Below are the code and all the weights of a small trained network. Each question names an input and a class and asks about switching units off, where a switched-off unit gives its printed mean instead of its output.

import numpy as np


def w(rows, s, z=0):
    codes = np.array(rows[::2]) - 128.0
    scale = np.full(codes.shape[1], s)
    scale[-1] = z or s
    return codes * scale


def f(y):
    return np.maximum(y, 0)


def log_softmax(a):
    a = a - a.max(-1, keepdims=True)
    return a - np.log(np.exp(a).sum(-1, keepdims=True))


def net(x, mask):
    res = np.array(x, float).reshape(1, 2) / 4 @ E
    y = f(res @ A[0][:, :-1].T + A[0][:, -1])
    res = res + np.where(mask, y, B[0][:, -1]) @ B[0][:, :-1]
    return log_softmax(res[-1] @ U[:, :-1].T + U[:, -1])


A, B = {}, {}
E = w([
[3,179,159,230],'x0',
[195,236,80,95],'x1',
],0.0068)
A[0] = w([
[96,26,156,137,13],'n1',
[171,254,136,122,1],'n2',
[51,179,119,158,11],'n3',
[50,193,158,158,51],'n4',
[90,56,157,147,88],'n5',
[209,71,121,82,9],'n6',
],0.014,0.0091)
B[0] = w([
[112,40,18,104,201],'n1',
[74,33,16,101,187],'n2',
[165,2,126,147,203],'n3',
[152,93,171,132,253],'n4',
[115,172,109,119,233],'n5',
[123,41,176,182,228],'n6',
],0.036,0.0046)
U = w([
[173,64,239,169,66],'0',
[109,150,6,58,75],'1',
[162,227,218,96,253],'2',
],0.015,0.019)

Each question gives the input, the list of numbers given to net, and the class t.
The units are the neurons (one row each of A and B). Each row of codes is followed by its name. A weight is (code - 128) times the scale printed after its matrix; where a second scale follows, it is the last column's (A, B and U).
mask holds one flag per neuron, in row order. A switched-off neuron (its flag False) gives its mean, the last column of its row in B, instead of its output. The means were averaged over made-up inputs and are rounded, as every weight is.
A unit's drop is (log p(t) with every unit on - log p(t) with that unit switched off) / (log p(t) with every unit on - log p(t) with every unit switched off).
The circuit of an input: a set's keep is (log p(t) with only the set's units on - log p(t) with every unit switched off) / (log p(t) with every unit on - log p(t) with every unit switched off). Starting from all 6 units, units are removed one at a time, each time the one whose removal leaves the highest keep (on an exact tie, the one counted first), for as long as the keep stays at least 0.8.
circuit, biggest first: the units of the circuit, biggest drop first
most important unit: the unit with the biggest drop
k most important neurons: the k neurons with the biggest drops, biggest first
drop of u: that unit's drop, to one decimal
input [2,3], class 2: most important unit	n1
input [-3,-1], class 2: circuit, biggest first	n3; n1; n6
input [0,3], class 2: circuit, biggest first	n1; n2; n6
input [3,2], class 2: 4 most important neurons	n6; n3; n1; n2
input [4,5], class 1: 2 most important neurons	n2; n6
input [5,-6], class 1: 2 most important neurons	n1; n5
input [-6,-7], class 1: 4 most important neurons	n1; n4; n5; n3
input [-2,-3], class 2: 4 most important neurons	n1; n2; n6; n3
input [3,1], class 2: 2 most important neurons	n6; n3
input [0,-2], class 2: drop of n3	0.1
input [-2,-6], class 1: drop of n1	0.0
input [3,-3], class 2: drop of n3	0.1
